Below is a small trained network, with its code and all its weights. Each question gives an input and a target symbol and asks what happens when units are switched off, that is, made to give their printed mean instead of their output.

import numpy as np


def w(rows, s, z=0):
    codes = np.array(rows[::2]) - 128.0
    scale = np.full(codes.shape[1], s)
    scale[-1] = z or s
    return codes * scale


def f(y):
    return y / 2 * (1 + np.tanh(0.7978845608 * (y + 0.044715 * y**3)))


def softmax(a):
    e = np.exp(a - a.max(-1, keepdims=True))
    return e / e.sum(-1, keepdims=True)


def log_softmax(a):
    a = a - a.max(-1, keepdims=True)
    return a - np.log(np.exp(a).sum(-1, keepdims=True))


def net(x, mask):
    ids = ['αβδεζηθλμξπστφψω'.index(c) for c in x.split()]
    T = len(ids)
    res = E[ids] + P[:T]
    u = 0
    for l in range(2):
        r = res
        for j in range(3):
            rows = slice(2 * j, 2 * j + 2)
            q, k, v = (r @ M[l][rows].T for M in (Q, K, V))
            z = softmax(np.where(np.tri(T) > 0, q @ k.T / 2**0.5, -1e9)) @ v
            o = O[l][rows]
            res = res + np.where(mask[u + j], z, o[:, -1]) @ o[:, :-1]
        u += 3
        y = f(res @ A[l][:, :-1].T + A[l][:, -1])
        res = res + np.where(mask[u : u + 8], y, B[l][:, -1]) @ B[l][:, :-1]
        u += 8
    return log_softmax(res[-1] @ U[:, :-1].T + U[:, -1])


Q, K, V, O, A, B = {}, {}, {}, {}, {}, {}
E = w([
[119,171,75,27,117,236,184,223],'α',
[81,66,113,80,104,203,192,175],'β',
[96,136,157,64,109,110,104,90],'δ',
[200,109,138,134,235,151,194,117],'ε',
[118,176,119,12,100,147,126,148],'ζ',
[52,77,146,192,129,186,137,156],'η',
[17,33,77,153,158,107,108,120],'θ',
[121,246,137,93,142,185,88,224],'λ',
[91,178,194,127,142,102,54,148],'μ',
[62,49,102,71,128,127,147,114],'ξ',
[104,191,150,218,142,180,66,216],'π',
[73,140,45,123,148,200,95,173],'σ',
[96,165,183,126,97,192,142,167],'τ',
[75,100,132,57,153,49,72,123],'φ',
[61,116,139,201,178,121,69,181],'ψ',
[116,176,49,36,168,117,44,172],'ω',
],0.013)
P = w([
[176,67,127,154,2,20,48,158],'0',
[61,175,187,68,167,137,145,123],'1',
[72,150,172,53,163,140,99,121],'2',
[82,105,189,45,155,176,65,113],'3',
[76,143,181,36,159,155,87,112],'4',
[74,135,186,41,171,171,75,101],'5',
[60,140,182,50,175,147,99,109],'6',
[60,161,182,63,176,134,109,122],'7',
[77,144,182,53,165,159,102,128],'8',
[74,137,171,56,167,149,97,131],'9',
[58,142,194,41,189,134,113,134],'10',
[78,131,180,39,179,144,100,138],'11',
],0.0054)
Q[0] = w([
[154,117,147,98,149,147,204,85],'0.h1',
[123,152,152,126,153,171,107,160],'0.h1',
[135,111,116,136,133,126,126,117],'0.h2',
[217,98,52,175,47,56,177,90],'0.h2',
[232,156,52,196,2,42,107,62],'0.h3',
[39,139,186,50,211,191,132,144],'0.h3',
],0.098)
K[0] = w([
[102,102,84,133,65,137,82,147],'0.h1',
[152,108,144,141,131,73,138,99],'0.h1',
[134,134,150,112,117,134,133,125],'0.h2',
[15,166,143,109,123,120,154,166],'0.h2',
[25,202,156,60,233,209,100,108],'0.h3',
[183,88,68,144,1,63,93,151],'0.h3',
],0.09)
V[0] = w([
[87,174,110,124,127,103,189,153],'0.h1',
[72,189,118,141,161,76,185,193],'0.h1',
[172,210,120,236,204,62,210,187],'0.h2',
[141,116,121,71,149,166,254,25],'0.h2',
[108,222,156,208,126,84,112,137],'0.h3',
[154,102,148,138,177,83,90,104],'0.h3',
],0.0082)
O[0] = w([
[104,118,150,109,148,138,163,140,95],'0.h1',
[130,99,110,117,143,147,193,157,153],'0.h1',
[253,80,125,163,80,183,8,57,82],'0.h2',
[88,78,102,55,49,143,6,133,5],'0.h2',
[176,176,122,219,122,115,122,158,78],'0.h3',
[182,152,95,149,147,88,134,54,69],'0.h3',
],0.0052,0.0025)
A[0] = w([
[54,194,156,153,138,159,149,115,2],'0.n1',
[97,179,123,136,154,185,198,79,61],'0.n2',
[142,234,84,96,47,145,53,61,46],'0.n3',
[138,186,167,82,216,139,179,58,12],'0.n4',
[146,101,78,106,27,84,70,46,95],'0.n5',
[91,143,196,128,181,155,202,51,27],'0.n6',
[109,111,108,143,111,81,8,90,56],'0.n7',
[116,162,117,133,172,154,165,22,40],'0.n8',
],0.012,0.0076)
B[0] = w([
[111,74,96,60,105,108,169,105,218],'0.n1',
[123,165,163,158,139,67,67,103,253],'0.n2',
[104,118,143,101,139,128,15,235,198],'0.n3',
[91,64,106,198,146,146,135,151,188],'0.n4',
[52,140,167,77,145,134,183,102,200],'0.n5',
[140,170,64,119,149,134,91,155,223],'0.n6',
[146,124,187,170,247,146,220,114,214],'0.n7',
[176,86,157,118,139,121,157,216,124],'0.n8',
],0.013,0.0053)
Q[1] = w([
[194,171,102,172,9,65,169,63],'1.h1',
[147,141,130,137,176,161,166,99],'1.h1',
[142,137,142,165,109,167,144,105],'1.h2',
[92,91,174,85,255,182,116,146],'1.h2',
[173,92,199,72,168,155,105,38],'1.h3',
[164,80,140,133,101,202,23,137],'1.h3',
],0.06)
K[1] = w([
[7,189,124,92,170,67,135,186],'1.h1',
[169,166,138,179,90,76,162,160],'1.h1',
[116,166,111,135,139,88,109,139],'1.h2',
[188,161,99,159,32,2,229,134],'1.h2',
[113,81,226,72,180,176,136,135],'1.h3',
[88,97,96,126,186,196,53,118],'1.h3',
],0.063)
V[1] = w([
[111,1,102,170,172,31,96,160],'1.h1',
[190,64,143,127,104,214,226,227],'1.h1',
[126,74,237,165,44,89,126,126],'1.h2',
[202,179,161,47,90,87,127,167],'1.h2',
[85,21,135,152,130,56,84,123],'1.h3',
[56,132,159,178,99,155,154,185],'1.h3',
],0.015)
O[1] = w([
[165,94,195,76,223,209,200,87,140],'1.h1',
[227,52,118,106,76,152,92,138,171],'1.h1',
[217,156,70,163,7,94,253,133,129],'1.h2',
[63,136,132,141,100,2,58,69,84],'1.h2',
[132,122,135,119,135,148,205,149,152],'1.h3',
[126,146,86,165,89,122,173,194,247],'1.h3',
],0.0082,0.015)
A[1] = w([
[104,129,223,166,87,170,117,97,164],'1.n1',
[129,164,250,130,79,180,95,140,47],'1.n2',
[174,183,186,83,174,61,123,177,14],'1.n3',
[169,145,176,178,203,84,164,102,51],'1.n4',
[122,182,71,155,168,86,132,58,115],'1.n5',
[157,127,129,169,104,137,78,168,112],'1.n6',
[166,175,95,67,150,140,144,165,1],'1.n7',
[110,87,144,186,116,162,163,90,109],'1.n8',
],0.014,0.0091)
B[1] = w([
[172,155,148,170,89,190,154,132,168],'1.n1',
[152,170,60,141,84,57,171,105,198],'1.n2',
[133,89,207,134,130,116,119,155,153],'1.n3',
[161,35,2,94,116,73,98,156,188],'1.n4',
[167,105,222,125,115,136,129,154,191],'1.n5',
[101,150,85,107,214,133,156,50,183],'1.n6',
[70,98,178,179,120,102,43,69,254],'1.n7',
[73,98,164,158,128,74,49,83,197],'1.n8',
],0.013,0.0081)
U = w([
[62,127,88,75,101,162,50,87,73],'α',
[70,70,99,49,18,215,118,168,105],'β',
[121,172,196,108,147,110,193,140,145],'δ',
[210,129,160,80,150,159,80,72,231],'ε',
[80,150,141,95,79,97,59,155,108],'ζ',
[98,119,152,248,125,157,117,111,149],'η',
[65,88,124,149,170,130,120,87,15],'θ',
[124,173,145,162,202,81,86,88,81],'λ',
[195,165,146,191,163,99,105,209,96],'μ',
[31,112,161,55,142,156,203,54,105],'ξ',
[163,158,147,205,253,106,169,108,70],'π',
[90,163,108,131,183,209,84,217,255],'σ',
[104,181,80,143,94,98,161,125,183],'τ',
[128,101,146,86,176,111,164,136,89],'φ',
[151,121,83,187,143,135,43,171,58],'ψ',
[131,134,187,146,198,120,64,139,35],'ω',
],0.0068,0.0091)

Each question gives the input, a string of symbols that net reads in full, and the target symbol t.
The units are the heads (2 rows each of Q, K, V and O) and the neurons (one row each of A and B). Each row of codes is followed by its name. A weight is (code - 128) times the scale printed after its matrix; where a second scale follows, it is the last column's (O, A, B and U).
mask holds one flag per unit, layer by layer, with each layer's heads first. A switched-off unit (its flag False) gives its mean, the last column of its rows in O or B, instead of its output. The means were averaged over made-up inputs and are rounded, as every weight is.
A unit's drop is (log p(t) with every unit on - log p(t) with that unit switched off) / (log p(t) with every unit on - log p(t) with every unit switched off).
The circuit of an input: a set's keep is (log p(t) with only the set's units on - log p(t) with every unit switched off) / (log p(t) with every unit on - log p(t) with every unit switched off). Starting from the 12 units with the biggest drops (on a tie, the unit counted first), units are removed one at a time, each time the one whose removal leaves the highest keep (on an exact tie, the one counted first), for as long as the keep stays at least 0.8.
circuit, biggest first: the units of the circuit, biggest drop first
k most important neurons: the k neurons with the biggest drops, biggest first
k most important neurons of layer l: the k neurons of layer l with the biggest drops, biggest first
heads that matter: for each layer, one digit per head in row order, 1 if its drop is at least 0.15 and else 0, layers parted by /
input σ ε σ σ ζ τ σ β, target β: 3 most important neurons : 0.n2, 0.n6, 0.n5
input δ η φ σ σ ξ, target δ: heads that matter : 010 / 110
input β τ σ σ, target β: heads that matter : 010 / 100
input θ α ζ μ η α σ σ, target θ: circuit, biggest first : 1.h1, 1.n7, 1.n4, 1.n8
input τ σ τ σ τ σ ε φ, target φ: circuit, biggest first : 0.h2, 0.n7, 1.n4, 0.n5
input η σ α, target η: heads that matter : 000 / 010
input ε σ τ α τ σ σ σ ε σ, target ε: 3 most important neurons : 0.n5, 0.n4, 0.n8
input η σ τ ω τ, target η: circuit, biggest first : 1.n7, 1.h2, 0.n6
input ε σ τ δ, target δ: 2 most important neurons of layer 0 : 0.n3, 0.n5
input ζ η σ ξ ω, target ζ: heads that matter : 010 / 110
input σ τ η σ σ η σ σ τ σ η ξ, target σ: 2 most important neurons of layer 0 : 0.n6, 0.n4
input ξ δ α η σ τ ζ σ σ σ φ τ, target ξ: heads that matter : 010 / 100
input σ τ σ δ τ, target σ: circuit, biggest first : 1.h2
input π ψ ζ β η π τ, target π: heads that matter : 010 / 000
input φ α τ ω π η λ, target φ: heads that matter : 010 / 100
input ξ φ τ σ η ζ σ σ η, target ξ: circuit, biggest first : 1.h1
input λ σ τ σ σ τ ω ε, target ε: circuit, biggest first : 1.h3, 0.h2
input ψ σ β η η η, target ψ: 2 most important neurons : 1.n4, 0.n2
input ε σ σ σ τ σ ε η φ σ σ τ, target ε: 2 most important neurons : 0.n5, 0.n8
input τ σ π σ σ ζ σ τ σ, target τ: circuit, biggest first : 1.h2, 0.n6
input ψ π σ ε σ ψ τ, target τ: heads that matter : 010 / 000
input ε β η σ η, target η: 3 most important neurons : 0.n6, 1.n8, 1.n1
input τ σ σ η η η η, target τ: 2 most important neurons of layer 0 : 0.n6, 0.n2
input η ε σ σ η η η σ η, target η: 2 most important neurons : 1.n8, 0.n6
